Here is a tiny trained network, its code and every weight. The questions are about switching its units off for an input and a target symbol, where a switched-off unit gives its printed mean instead of its output.

import numpy as np


def w(rows, s, z=0):
    codes = np.array(rows[::2]) - 128.0
    scale = np.full(codes.shape[1], s)
    scale[-1] = z or s
    return codes * scale


def f(y):
    return np.maximum(y, 0)


def softmax(a):
    e = np.exp(a - a.max(-1, keepdims=True))
    return e / e.sum(-1, keepdims=True)


def log_softmax(a):
    a = a - a.max(-1, keepdims=True)
    return a - np.log(np.exp(a).sum(-1, keepdims=True))


def net(x, mask):
    ids = ['ΞΠΨΩβδλτ'.index(c) for c in x.split()]
    T = len(ids)
    res = E[ids] + P[:T]
    r = res
    for j in range(2):
        rows = slice(4 * j, 4 * j + 4)
        q, k, v = (r @ M[0][rows].T for M in (Q, K, V))
        z = softmax(np.where(np.tri(T) > 0, q @ k.T / 4**0.5, -1e9)) @ v
        o = O[0][rows]
        res = res + np.where(mask[j], z, o[:, -1]) @ o[:, :-1]
    y = f(res @ A[0][:, :-1].T + A[0][:, -1])
    res = res + np.where(mask[2:10], y, B[0][:, -1]) @ B[0][:, :-1]
    return log_softmax(res[-1] @ U[:, :-1].T + U[:, -1])


Q, K, V, O, A, B = {}, {}, {}, {}, {}, {}
E = w([
[170,81,151,169,49],'Ξ',
[79,107,80,198,67],'Π',
[80,45,124,100,166],'Ψ',
[31,78,77,122,43],'Ω',
[177,68,204,105,67],'β',
[210,122,227,175,123],'δ',
[66,79,188,146,252],'λ',
[116,151,182,175,71],'τ',
],0.016)
P = w([
[215,68,24,195,150],'0',
[146,10,127,215,150],'1',
[133,35,146,204,142],'2',
[143,74,123,172,151],'3',
[116,81,151,172,161],'4',
[105,98,177,162,147],'5',
[119,133,163,139,149],'6',
[111,148,179,129,163],'7',
[87,160,201,119,150],'8',
[96,185,196,96,147],'9',
[91,206,203,84,162],'10',
[83,218,215,79,148],'11',
[79,246,226,67,148],'12',
],0.011)
Q[0] = w([
[213,92,211,99,79],'H0',
[212,126,115,84,92],'H0',
[156,137,23,123,206],'H0',
[159,164,181,185,122],'H0',
[191,87,205,119,107],'H1',
[4,113,145,165,166],'H1',
[77,118,218,130,49],'H1',
[51,99,65,101,158],'H1',
],0.023)
K[0] = w([
[252,99,3,127,163],'H0',
[187,58,121,153,145],'H0',
[43,43,214,197,88],'H0',
[165,90,106,57,101],'H0',
[210,165,59,129,67],'H1',
[81,220,193,73,110],'H1',
[208,224,48,42,139],'H1',
[88,177,237,107,153],'H1',
],0.019)
V[0] = w([
[104,164,197,237,165],'H0',
[41,93,141,76,133],'H0',
[110,152,31,142,196],'H0',
[137,213,107,141,92],'H0',
[165,172,125,188,249],'H1',
[154,210,181,143,150],'H1',
[111,111,130,41,218],'H1',
[69,165,49,172,183],'H1',
],0.019)
O[0] = w([
[131,156,46,29,136,189],'H0',
[58,178,111,167,93,86],'H0',
[62,154,180,87,143,140],'H0',
[177,167,128,144,196,91],'H0',
[253,61,127,100,105,140],'H1',
[143,86,122,174,86,63],'H1',
[114,62,145,32,167,6],'H1',
[191,120,114,147,232,124],'H1',
],0.018,0.016)
A[0] = w([
[95,201,96,121,159,253],'N0',
[111,81,6,106,135,60],'N1',
[58,34,25,205,177,150],'N2',
[165,150,1,91,145,225],'N3',
[117,218,167,119,116,166],'N4',
[195,143,151,170,138,68],'N5',
[80,133,105,83,50,161],'N6',
[115,198,171,71,175,143],'N7',
],0.012,0.0045)
B[0] = w([
[144,86,210,72,162,246],'N0',
[190,195,145,126,7,211],'N1',
[181,214,106,52,77,165],'N2',
[23,124,76,176,212,253],'N3',
[170,117,60,168,143,237],'N4',
[100,153,122,60,109,196],'N5',
[161,50,188,136,178,228],'N6',
[108,127,152,127,74,221],'N7',
],0.015,0.033)
U = w([
[106,177,186,208,89,4],'Ξ',
[169,128,75,191,189,159],'Π',
[46,139,156,126,47,176],'Ψ',
[191,189,163,109,82,172],'Ω',
[163,74,119,125,133,41],'β',
[146,109,139,207,50,203],'δ',
[184,90,62,79,64,104],'λ',
[154,240,144,210,3,121],'τ',
],0.0049,0.0041)

Each question gives the input, a string of symbols that net reads in full, and the target symbol t.
The units are the heads (4 rows each of Q, K, V and O) and the neurons (one row each of A and B). Each row of codes is followed by its name. A weight is (code - 128) times the scale printed after its matrix; where a second scale follows, it is the last column's (O, A, B and U).
mask holds one flag per unit, heads first, then neurons. A switched-off unit (its flag False) gives its mean, the last column of its rows in O or B, instead of its output. The means were averaged over made-up inputs and are rounded, as every weight is.
A unit's drop is (log p(t) with every unit on - log p(t) with that unit switched off) / (log p(t) with every unit on - log p(t) with every unit switched off).
The circuit of an input: a set's keep is (log p(t) with only the set's units on - log p(t) with every unit switched off) / (log p(t) with every unit on - log p(t) with every unit switched off). Starting from all 10 units, units are removed one at a time, each time the one whose removal leaves the highest keep (on an exact tie, the one counted first), for as long as the keep stays at least 0.8.
circuit, biggest first: the units of the circuit, biggest drop first
k most important neurons: the k neurons with the biggest drops, biggest first
heads that matter: for each layer, one digit per head in row order, 1 if its drop is at least 0.15 and else 0, layers parted by /
input Ω Π Π τ β Ψ Π Ξ Π τ Ψ τ β, target Ξ: 4 most important neurons	[N7, N0, N4, N1]
input Ψ δ τ Π Π Π Π δ Ψ β Ψ, target β: heads that matter	01
input τ τ Ξ δ Π Π Ψ Π β, target Π: heads that matter	10
input τ Π δ Π τ τ τ Ξ, target Π: circuit, biggest first	[H0, N3]
input Ξ τ δ Π τ δ Π Ω β Π τ τ Ω, target τ: heads that matter	11
input Π τ δ τ Π β Π δ τ Π, target τ: circuit, biggest first	[N1, H0]
input β δ δ δ Π β, target δ: heads that matter	11
input δ Ω Π Π τ Ψ β δ λ Ω, target λ: circuit, biggest first	[H1]
input Π δ δ δ δ λ δ τ, target Ω: 2 most important neurons	[N3, N0]
input Π Π β, target Ω: circuit, biggest first	[H0, N3]
input β τ Π Ξ Π τ Ξ δ Ψ τ Ψ, target τ: 2 most important neurons	[N1, N2]
input Ω β δ δ Ξ β Π Ω, target β: circuit, biggest first	[N6, N4, N0, H1]
input λ Π τ Ω Ξ τ Π Π δ λ Ψ, target λ: 2 most important neurons	[N1, N6]
input β β Ξ Ξ, target δ: circuit, biggest first	[H1, H0, N6]
input Ξ Π Ω β λ Ψ Ξ Π τ Ω Π, target τ: circuit, biggest first	[H0]
input λ β Π Π Π Π δ Ξ τ Ξ Π Π Ω, target Ω: 3 most important neurons	[N2, N0, N3]
input δ δ Ξ λ δ β δ Ω, target δ: 2 most important neurons	[N6, N0]
input Π Π Π Π Π Π Ψ, target Ψ: circuit, biggest first	[H1, N4, N7]
input Ξ Π Π β Ψ Ψ Π τ δ β Ξ, target τ: 2 most important neurons	[N3, N6]
input τ Ω τ τ Π δ Π δ τ, target Π: 2 most important neurons	[N1, N7]
input λ Π λ δ Π Π Π, target Π: 4 most important neurons	[N3, N7, N5, N2]
input Ξ δ Π Ω τ τ Ψ Π τ, target τ: circuit, biggest first	[H1]
